In the rows, zero is written as 128.
Each row of numbers belongs to one of the elements below and depends on some of the facts about them. Some rows are named. Which element is each other row?

Facts:
Φ: belongs to class; Ξ: is of sort; Ω: refers to
bidak Φ 352; biklu Φ 369; bilor Φ 369; bistu Φ 369; boram Φ 99; brakom Φ 64; brifem Φ 369
brofil Φ 369; brumobre Φ 64; bufles Φ 352; dabo Φ 99; dapom Φ 64; digratin Φ 369; dini Φ 64
drarun Φ 369; drebrak Φ 369; dregrevul Φ 369; dreplo Φ 369; drira Φ 369; drisek Φ 369; dristus Φ 369
drivu Φ 99; drufidren Φ 369; duflik Φ 369; dules Φ 99; febror Φ 369; fivas Φ 352; fivo Φ 352
flabegre Φ 99; fladrom Φ 99; flegos Φ 64; flodi Φ 64; floplobin Φ 369; flota Φ 369; foflal Φ 369
fufi Φ 99; gaflu Φ 352; gafom Φ 606; gagrur Φ 99; gaplu Φ 369; gobrul Φ 369; goflon Φ 99
grarok Φ 369; grekli Φ 99; grizi Φ 99; grobra Φ 99; gropoplir Φ 369; grorar Φ 369; groti Φ 99
kavul Φ 369; kazo Φ 99; ketri Φ 369; klikles Φ 64; klisu Φ 99; klustos Φ 352; kotem Φ 64
kuplus Φ 352; kuror Φ 99; lafla Φ 99; laton Φ 369; lesibrem Φ 99; loma Φ 606; lopam Φ 64
lusa Φ 369; mebil Φ 352; mezen Φ 64; moker Φ 99; muklom Φ 369; nafi Φ 352; nastal Φ 352
neke Φ 369; nestul Φ 369; nudru Φ 99; nudu Φ 99; perel Φ 369; plafu Φ 369; plefodrik Φ 369
plegral Φ 369; plonuk Φ 606; ploplegar Φ 369; plorak Φ 369; pulitor Φ 352; ragim Φ 369; roflir Φ 99
roflolam Φ 369; rogam Φ 99; romal Φ 369; rosto Φ 99; rostodun Φ 369; rusti Φ 99; sakla Φ 369
siban Φ 369; skefutok Φ 64; skenim Φ 369; skinar Φ 369; skiplizen Φ 606; skitis Φ 606; skobrol Φ 64
skodekir Φ 369; skoplin Φ 99; skulan Φ 369; skule Φ 99; stabrik Φ 369; stabror Φ 99; stegron Φ 64
steko Φ 369; steru Φ 369; stoge Φ 99; stoklen Φ 369; sumol Φ 99; surir Φ 64; tadok Φ 64
tidol Φ 369; tikle Φ 64; tirakol Φ 369; trepam Φ 369; tretrus Φ 64; trilafler Φ 369; trubron Φ 369
trutoro Φ 369; vakar Φ 606; vani Φ 369; vaplom Φ 369; vetil Φ 352; viku Φ 99; vili Φ 352
vobruros Φ 352; vosteklel Φ 352; zafer Φ 369; zatal Φ 369; zeflu Φ 369; zigas Φ 369; zoskonu Φ 99
bidak Ξ a; biklu Ξ b; bilor Ξ b; bistu Ξ d; boram Ξ b; brakom Ξ b; brifem Ξ a
brofil Ξ b; brumobre Ξ d; bufles Ξ d; dabo Ξ a; dapom Ξ d; digratin Ξ a; dini Ξ d
drarun Ξ b; drebrak Ξ b; dregrevul Ξ b; dreplo Ξ c; drira Ξ d; drisek Ξ d; dristus Ξ d
drivu Ξ a; drufidren Ξ a; duflik Ξ a; dules Ξ c; febror Ξ c; fivas Ξ a; fivo Ξ c
flabegre Ξ a; fladrom Ξ b; flegos Ξ a; flodi Ξ b; floplobin Ξ b; flota Ξ c; foflal Ξ d
fufi Ξ a; gaflu Ξ b; gafom Ξ a; gagrur Ξ d; gaplu Ξ a; gobrul Ξ b; goflon Ξ d
grarok Ξ b; grekli Ξ d; grizi Ξ c; grobra Ξ c; gropoplir Ξ d; grorar Ξ a; groti Ξ a
kavul Ξ d; kazo Ξ a; ketri Ξ a; klikles Ξ c; klisu Ξ b; klustos Ξ c; kotem Ξ d
kuplus Ξ c; kuror Ξ d; lafla Ξ a; laton Ξ b; lesibrem Ξ b; loma Ξ a; lopam Ξ a
lusa Ξ b; mebil Ξ a; mezen Ξ a; moker Ξ b; muklom Ξ b; nafi Ξ b; nastal Ξ a
neke Ξ b; nestul Ξ a; nudru Ξ d; nudu Ξ c; perel Ξ b; plafu Ξ b; plefodrik Ξ b
plegral Ξ a; plonuk Ξ a; ploplegar Ξ b; plorak Ξ a; pulitor Ξ a; ragim Ξ c; roflir Ξ b
roflolam Ξ c; rogam Ξ a; romal Ξ d; rosto Ξ a; rostodun Ξ b; rusti Ξ a; sakla Ξ d
siban Ξ b; skefutok Ξ a; skenim Ξ a; skinar Ξ c; skiplizen Ξ b; skitis Ξ d; skobrol Ξ b
skodekir Ξ c; skoplin Ξ d; skulan Ξ a; skule Ξ d; stabrik Ξ d; stabror Ξ a; stegron Ξ a
steko Ξ b; steru Ξ b; stoge Ξ c; stoklen Ξ d; sumol Ξ b; surir Ξ a; tadok Ξ c
tidol Ξ a; tikle Ξ a; tirakol Ξ c; trepam Ξ c; tretrus Ξ a; trilafler Ξ a; trubron Ξ a
trutoro Ξ a; vakar Ξ d; vani Ξ b; vaplom Ξ b; vetil Ξ b; viku Ξ b; vili Ξ b
vobruros Ξ a; vosteklel Ξ c; zafer Ξ c; zatal Ξ d; zeflu Ξ a; zigas Ξ b; zoskonu Ξ c
biklu Ω vili; bistu Ω klisu; brakom Ω grekli; brifem Ω dabo; brofil Ω kazo; bufles Ω grorar; dabo Ω siban
dapom Ω brofil; dini Ω vetil; drarun Ω rogam; drebrak Ω stoge; dregrevul Ω drufidren; dreplo Ω trepam; drira Ω vosteklel
drisek Ω nudu; dristus Ω vaplom; drufidren Ω stegron; duflik Ω steko; dules Ω skiplizen; febror Ω skodekir; fivas Ω plegral
fivo Ω nestul; flabegre Ω gropoplir; fladrom Ω flodi; flegos Ω sakla; flodi Ω foflal; floplobin Ω groti; flota Ω lopam
foflal Ω bufles; fufi Ω plorak; gaflu Ω plefodrik; gafom Ω roflir; gagrur Ω dreplo; gaplu Ω vani; gobrul Ω dules
goflon Ω skefutok; grarok Ω tidol; grekli Ω vobruros; grizi Ω drarun; grobra Ω zatal; gropoplir Ω zoskonu; groti Ω klustos
kavul Ω moker; kazo Ω pulitor; ketri Ω flota; klikles Ω skulan; klisu Ω fladrom; klustos Ω brakom; kotem Ω fufi
kuplus Ω steru; kuror Ω gagrur; lafla Ω drira; laton Ω drebrak; lesibrem Ω vakar; loma Ω biklu; lopam Ω skoplin
lusa Ω gafom; mebil Ω drisek; mezen Ω flabegre; moker Ω dini; muklom Ω flegos; nafi Ω roflolam; nastal Ω stabror
neke Ω sumol; nestul Ω fivas; nudru Ω muklom; perel Ω bistu; plefodrik Ω mezen; plegral Ω klikles; plonuk Ω viku
ploplegar Ω nudru; plorak Ω grizi; pulitor Ω lesibrem; ragim Ω stabrik; roflir Ω lafla; roflolam Ω trutoro; romal Ω laton
rosto Ω grarok; rostodun Ω surir; rusti Ω dristus; sakla Ω bilor; siban Ω gaplu; skefutok Ω tirakol; skenim Ω grobra
skinar Ω brumobre; skiplizen Ω rostodun; skitis Ω zigas; skodekir Ω brifem; skulan Ω kuplus; stabrik Ω kuror; stabror Ω zafer
stegron Ω gaflu; steko Ω trubron; steru Ω rosto; stoge Ω ploplegar; stoklen Ω skenim; sumol Ω floplobin; surir Ω stoklen
tidol Ω skinar; tikle Ω fivo; tirakol Ω febror; trepam Ω mebil; tretrus Ω neke; trilafler Ω plonuk; trubron Ω gobrul
vakar Ω skitis; vani Ω dapom; vaplom Ω dregrevul; vetil Ω tretrus; viku Ω tikle; vili Ω rusti; vobruros Ω trilafler
zafer Ω goflon; zatal Ω ragim; zeflu Ω romal; zigas Ω lusa; zoskonu Ω duflik

Known rows:
[ 73 131  89 147  97  94 125 110 139 127  94 119 175 138 128 138 121 133
 113 104 123 175 119 129 111 135  79 125 109 139  85 156 153 180 118 133
  87 138 122  89 147] : nafi
[ 97 148  94  90 106 114 142 117 125 103 125  85 114 158 110 123 149 120
  99 100  93 144 104 114 131 156  87 161 111 157  91 159 159 149 157 159
  75 124 166  59 118] : duflik
[ 90 131  96 109 114  95 136 123 114 105 127 115 102 150 126 115 159 123
  99 113  98 151  87 137 112 160  80 156 115 148  84 164 134 144 184 150
  76 127 173  47 132] : dreplo
[ 87 136  99 105 108  92 148 123 113 111 124 106 105 152 119 117 166 116
 106 109  98 151  99 130 109 153  80 158 122 148  87 169 131 153 181 148
  79 122 175  41 126] : skinar
[ 91 140 109  92  99  98 150 125 110 107 130  89 120 149 117 129 142 126
  91  99  96 145  87 129 129 163  94 151 120 138  88 172 133 155 168 134
  75 121 160  62 137] : muklom
[ 91 140 109  92  98  98 150 125 111 108 130  88 120 149 117 128 141 125
  92  99  97 145  87 128 129 163  94 151 120 138  88 172 133 155 168 134
  75 121 158  62 137] : perel
[ 80 133 104 108 103  93 142 119  95 116 134 106 105 154 110 132 148 103
 114 114  94 150  99 127 118 147  88 155 105 132  92 155 123 140 198 144
  74 121 172  53 134] : skodekir
[ 95 139 115  96 103 103 141 126 121 104 130  92 123 149 121 129 135 123
  93 105  95 147  81 118 131 171 100 153 115 142  86 172 142 153 161 136
  78 123 154  61 139] : gobrul
[108 145 118  90  94  96 138 116 114 118 119 107 116 149 127 126 156 108
 111 104  89 146 103 120 141 149  76 158 131 145  77 167 156 155 162 151
  66 108 160  70 113] : dristus
[ 82 133 103 108 103  95 141 120  98 115 134 107 106 155 112 130 148 103
 115 115  96 150  99 125 118 148  87 154 106 133  92 156 125 141 197 145
  75 122 172  53 133] : tirakol
[ 82 140 114  95 103  89 153 121  98 115 137  85 117 148 104 142 138 125
  90  93  89 143  91 138 131 157  97 152 114 131  87 163 126 153 177 129
  73 118 160  69 140] : vani
[ 97 136 112  96 107 102 139 127 118 101 131  98 120 148 125 128 135 128
  89 106  96 150  77 123 129 173  99 150 113 143  85 171 140 148 163 136
  76 127 155  64 143] : rostodun
[ 90 143 112  93  96  99 150 124 112 109 129  86 122 150 116 130 141 123
  94  99  96 143  89 125 130 163  95 154 121 139  88 173 135 157 166 135
  75 120 159  61 135] : biklu
[119 107 109 108  94 112 116 125 125 140 106 133 171 126 150 115 137 106
 141  86 137 168  99 160 110 104  79 127 114 197  60 126 188 195 147 112
  49 144 143  70 120] : dini
[ 95 104 104 127 111 107 126 131 136 138 111 126 166 130 133 113 145 106
 139  90 139 171 103 158  80 109  88 138 105 201  69 127 169 204 157 109
  68 152 157  35 126] : tadok
[120 106 115 108 101 104 123 128 129 139 105 134 169 128 144 121 140 105
 141  86 133 174 105 155 105 106  82 130 113 201  59 126 187 199 142 107
  56 142 143  66 122] : kotem
[ 62 141 102  89 100  75 132 123 125 144 120 110 133 156  95 171 143 130
  69  60 102 134 100 154 147 159  91 152 144 153  53 143 123 186 150 127
  91 138 164  45 123] : lesibrem
[ 76 146  79  78  91 104 125 120 135 136 112 108 132 172  95 158 146 110
  93  72 108 139 118 119 149 151  84 155 129 167  65 133 146 171 144 153
  90 144 168  40 109] : rusti
[ 93 136  99  79  87  85 114 122 122 142 108 141 128 162 119 159 149 105
  99  82 106 147 107 129 158 151  74 145 143 158  49 139 142 168 152 144
  81 135 161  56 113] : skoplin
[ 77 148  85  80  92 107 121 121 142 135 112 107 135 173  95 158 143 105
  96  74 107 138 118 110 151 154  88 158 128 168  65 133 151 173 139 155
  93 143 166  38 107] : flabegre

Rows to name:
No name comes twice in this set of rows, the named rows included.
[103 101  99 116 109 102 148 141 136 134 101 128 163 136 131 109 158 103
 146  93 144 185 114 146  67 108  85 135 112 209  73 136 162 210 153 101
  77 152 159  26 128]  klikles
[ 80 142  99 101  98  96 130 121 133 116 120 120 125 151 120 153 129 128
  77 104 100 147  91 107 141 175  89 147 121 136  79 166 137 157 151 144
  91 139 147  67 139]  skiplizen
[ 92 128  90 142  96  89 113 103 135 134  85 144 164 137 142 133 136 124
 125 109 118 180 129 132 120 122  59 124 118 146  74 150 170 172 119 148
  77 129 125 101 129]  bufles
[ 72 131  80 146  87 103 116 106 134 128  97 119 178 136 136 129 116 134
 113 104 127 165 111 136 117 133  75 121 109 134  86 155 153 175 124 139
  78 141 122  94 145]  vetil
[ 75 125  86 101 107  89 108 128 133 132 117 145 121 164 118 149 149 112
  91  94 112 151  92 133 132 164  83 149 127 163  56 136 128 162 167 146
  94 152 170  30 127]  grobra
[102 107  92 105 106 121 134 127 121 131 117 108 167 141 116 128 126 105
 140  83 135 173 115 145  96 101  96 131  84 199  79 110 179 187 152 111
  64 155 149  60 131]  skefutok
[ 84 131  56 130 100 103 142 112 141 119  81 119 160 151 121 124 147 134
 123 103 127 186 145 119  95 122  63 125 109 162  94 151 161 175 112 149
  91 142 136  79 133]  fivas
[110 109  77  96 100 124 145 133 133 125 104 108 167 141 127 107 146 116
 136  79 146 174 115 148  85 104  83 129 104 212  78 125 180 198 140 113
  64 157 154  49 124]  tikle
[ 79 134  48 135  88 117 122 102 135 121  88 117 165 147 131 116 135 136
 120 102 131 168 131 133 110 119  58 122 105 150  92 145 166 165 122 161
  74 146 133  91 131]  vobruros
[ 98 142  83  82 107 106 159 122 114 102 121  88 105 160 107 120 161 128
  98  97  97 152 108 123 119 151  80 155 115 158  93 161 146 148 162 153
  76 124 170  57 123]  tidol

Now the same elements, written a new way:
Known rows:
[108 142 128 192  97  91 105 112 155 123 163 149 121 121 100 145 106 163
 151 131  83 161 125 121 116 107] : pulitor
[103 100 170 129 134 142  68 112 130 170 127 103 116 141 146 100 143 152
 104 155 107 111 106 130 149 132] : gaplu
[ 84  90 135  91 197 154  79 128 109 154 136 108 117 167 138 127 156 127
 104 141 178 124 171 121  85 173] : kavul
[129 102 135 113 123 129 123 135 137 156 113 128 152 158 181  95 157  98
 106 113 139  82 123 161 140 155] : laton
[128 153 102 108 165 150 146 143 103  97 131 151 111 116 110 150 126 132
 127 150 171 165 166 106  89 128] : grekli
[ 86 120 118  78 164 151  93 121 113 160 119 101 123 164 169 113 137 124
  92 149 165 146 158 139 109 142] : romal
[136 169 129 120 123 137 151 147  92 131 104 135 101 124  60 165  91 100
 195 119 141 156 154 133 176 153] : nudu
[134 108 129 121 122 135 115 137 141 166 111 136 134 155 184  91 157 107
 110 116 130  93 131 162 141 164] : brofil
[125  95 175  68 160 150 119 111 135 188 130  85 130 175 134 110 126 144
 134 108 131 139 109 139 156 171] : skodekir
[ 78 134 129  84 156 157  84 126 103 173  95 120 122 161 162 132 123 112
 102 163 163 149 181 152 128 162] : stabrik
[100 109 120  78 155 159 105 112 131 174 133  96 112 163 183 112 140 146
  69 145 160 153 148 126  95 136] : gropoplir
[179 145 132 183  96 130 176 124 123  64 128 176 113  55  65 200  96 148
 139 153 102 144 121  79 117  78] : surir
[ 90 166  56 122 153 123 118 122 132 134 128 107 120  85 112 160 113 142
 126 131  97 168 185 130  72 143] : vakar
[100  99 142 135 145 128  63 115 130 151 141  80 102 142 142  69 156 158
 108 141 108 111  95 124 139 112] : drufidren
[127 103 136 114 121 128 120 134 138 155 112 127 152 156 186  94 156  97
 106 112 137  80 124 161 142 155] : ploplegar
[ 98 131 145 120  96 135  77 106 129 173 109  88 121 140 171  88 125 143
  92 159  99 127  97 146 170  97] : tidol
[169 154 115 186 116 115 164 134 112  43 126 168 114  54  54 174 103 144
 158 147 105 141 118  85 123  71] : flegos
[169 152 119 182 116 113 164 134 111  38 127 163 117  55  53 175 106 143
 156 147 108 136 118  85 121  69] : lopam
[130 107 110 118 157 116 110 142 142 133 123 120 136 155 177  52 178 119
 124 103 132  92 113 159 136 148] : vaplom
[ 98 120 157  92 132 144  98 123 106 196 102  86 113 175 112 132 108 102
 155 115 137 132 145 154 180 181] : dreplo

Rows to name:
No name comes twice in this set of rows, the named rows included.
[170 126 135 107 110 150 186 119 135 142 158 105  99 128  96 158 110 147
 138  96 138 158 106  89 126 123]  zoskonu
[170 126 143 107 101 154 187 120 133 153 151 111 101 128  98 177 100 138
 135 102 139 155 114  95 131 131]  dules
[ 98 140  95 156 183  85  86 124 140  81 151  85 140  68  73  91 144 171
 162 121  47 121 106 123 105 111]  loma
[140  93 150 113  96 145 134 123 151 180 115 135 150 159 200 123 146 103
  86 118 135  82 122 152 136 161]  rostodun
[145  90 146 111 100 145 138 123 157 180 123 130 148 159 202 118 150 110
  80 113 134  86 116 147 127 157]  gobrul
[ 97 111 155 129 115 137  73 110 126 168 120  88 119 141 154  99 134 143
  98 153 107 112 102 134 155 114]  nestul
[126 108 131 117 111 128 121 135 138 160 107 126 148 159 185  98 152  95
 105 113 138  84 125 161 143 153]  bilor
[132 107 132 118 123 133 118 135 141 162 110 134 142 157 183  92 157 107
 109 115 129  89 126 161 142 161]  drarun
[ 68 148 123  88 168 151  72 137  88 163  81 127 123 160 148 121 122 102
 122 168 161 151 192 165 141 168]  drisek
[123 119 140 137 130  97 149 111 154 132 177 123 137 158  72 170  95 141
 186  75 118 166 134 121 111 154]  klustos
[ 96 149  84 188 100 106  88 114 141 142 141  87 100  66  85 155 116 147
 134 127  45 127 138 117 109 117]  gafom
[169 175  74 135 161 135 185 145 111  45 115 191 109  70  76 175 105 147
 150 150 146 200 175  96  85 102]  dapom
[ 99 121 150 126 102 134  75 109 127 172 116  88 119 141 164  91 128 141
  94 157 103 122  99 141 164 103]  skulan
[144  86 144 112 100 143 138 122 158 177 124 127 147 159 203 110 154 113
  78 109 135  88 113 145 126 153]  steko
[109  87 168 133 106 148  84 100 141 185 143  86 110 144 161 115 140 156
  74 146 109 103  96 114 133 117]  duflik

The same elements again, as new rows of numbers:
Known rows:
[202 121 102 155 131 131 110 153 131 144 143 163  44  45 144 136 148 123
 129 129 105 152 160 149 157 136  68 186 129 120 118 121] : vobruros
[141 123 169 117 131  97 138 111 112 119 140  91 124 112 130 138  93 147
  74  93 153 128 119 119 115 130  90 128 137 119 114 140] : muklom
[138 132 127 122 135  79 143  98 125 159 131 119 119 126 136 111 127 122
  79 132 124 163 108 132 112 111 115 114 122 124 114 185] : stoklen
[145 120 155 120 128 123 141 117 115 117 123  97 128 108 112 125 105 147
  78 104 141 130 100 125 120 133  87 127 119 119 110 149] : plefodrik
[117 123 128  99 151 154 137 111 125 135 157 127 117 102 158 123 111 138
  77 137 138 162 145 135 128 116  79 120 129 125 126 104] : grorar
[132 135 142 122 138  59 140  91 121 158 144 115 113 133 151 127 118 122
  78 127 133 161 129 124 110 107 116 119 131 118 114 186] : sakla
[130 127 122 127 132  94 145 109 125 146 115 133 126 133 130 110 146 126
  76 149 116 174 109 128 114 110 113 137 100 114 104 216] : kavul
[153 119 143 115 126 125 143 129 124 126 132  94 142 105 107 116 107 146
  64  95 138 147 101 127 117 130  91 120 133 130 110 136] : grarok
[155 122 121 107 144 148 137 118 126 135 167 133 142 103 139 116 120 136
  66 143 128 158 127 141 131 124  86 139 134 132 135 123] : tidol
[152 119 145 115 126 125 144 128 122 126 130  95 141 106 105 116 109 147
  64  95 138 146 100 127 119 130  91 124 132 129 110 139] : steru
[144 119 156 121 128 124 140 118 114 116 121  99 128 107 113 125 107 149
  78 106 140 131 101 125 120 134  88 130 115 116 109 151] : dregrevul
[148 120 155 118 128 123 141 118 116 120 125  94 128 106 113 124 103 146
  76 100 140 135 101 125 119 134  88 128 124 122 111 146] : steko
[108 136 106 147 111 181 107 148 132 102 154 152 185 171 125 171 147 110
 219 182 121 145 186 144 152 169 207  59 107 145 163  94] : mezen
[102 133 123 150  93 160 115 161 132  97 119 112 184 168  94 171 135 122
 212 131 133 136 159 128 135 173 216  31 111 144 136  96] : skobrol
[123 137 114 119 121 173 128 140 142 111 118 183 133 163 119 124 132 105
 176 166 133  72 147 104 139 136 151 168 150 138 167  97] : fufi
[ 90 140 135 135 135 102 116 138 133 117 116 133 164 190 120 107 130 118
 194 117 126  38 115 108 130 107 173 183 167 147 155 114] : grobra
[ 85 138 124 133 131 112 118 147 138 115 107 143 166 184 117 103 143 120
 188 120 123  42 108 108 127 105 178 190 158 144 151 118] : grizi
[117 137 146 128 108 142 133 144 135 104  85 139 127 166  90 127 113 115
 175 118 149  60 126  87 127 142 153 140 155 135 143 106] : boram
[124 139 127 124 125 165 124 131 135 109 123 178 128 170 122 129 123 104
 184 168 137  67 151 103 144 139 144 167 152 136 170 102] : flabegre
[120 139 122 119 125 168 126 134 139 112 120 178 125 164 124 127 125 105
 178 166 138  69 155 102 140 134 148 161 155 137 168  94] : drivu

Which element is each row?
No name comes twice in this set of rows, the named rows included.
[136 124 144 158 140 147 122 155 118 140  64 102   5  53 113 114 110 134
 166  82 124 173 176 129 162 136  27  97 113 127  65 116]  nafi
[ 78 134 128 144  98 166 117 161 133  99 108 107 172 171 105 172 131 126
 213 127 142 153 179 124 135 166 209  15 108 143 127  87]  flodi
[ 91 128 138 102 170 192 143 110 119 137 122 112 105 110 144  93  92 136
 108 145 134 192 166 135 149 117  38  75 111 140 108 105]  trutoro
[ 49 126 149 118 180 136 132 118 113 136 106  75 136 134 141  74 107 152
 121 104 122 160 132 139 139  87  63 101 115 142  88 133]  roflolam
[111 132 120 152  91 162 116 169 133  94 118 118 197 172  86 166 144 122
 207 137 129 145 158 128 136 174 216  40 108 144 135 116]  brakom
[108 146  88 153  99 117 120 148 146 145 132 132 188 190 108 151 162  95
 205 160 113 178 168 137 128 150 248  20 118 156 141 136]  brumobre

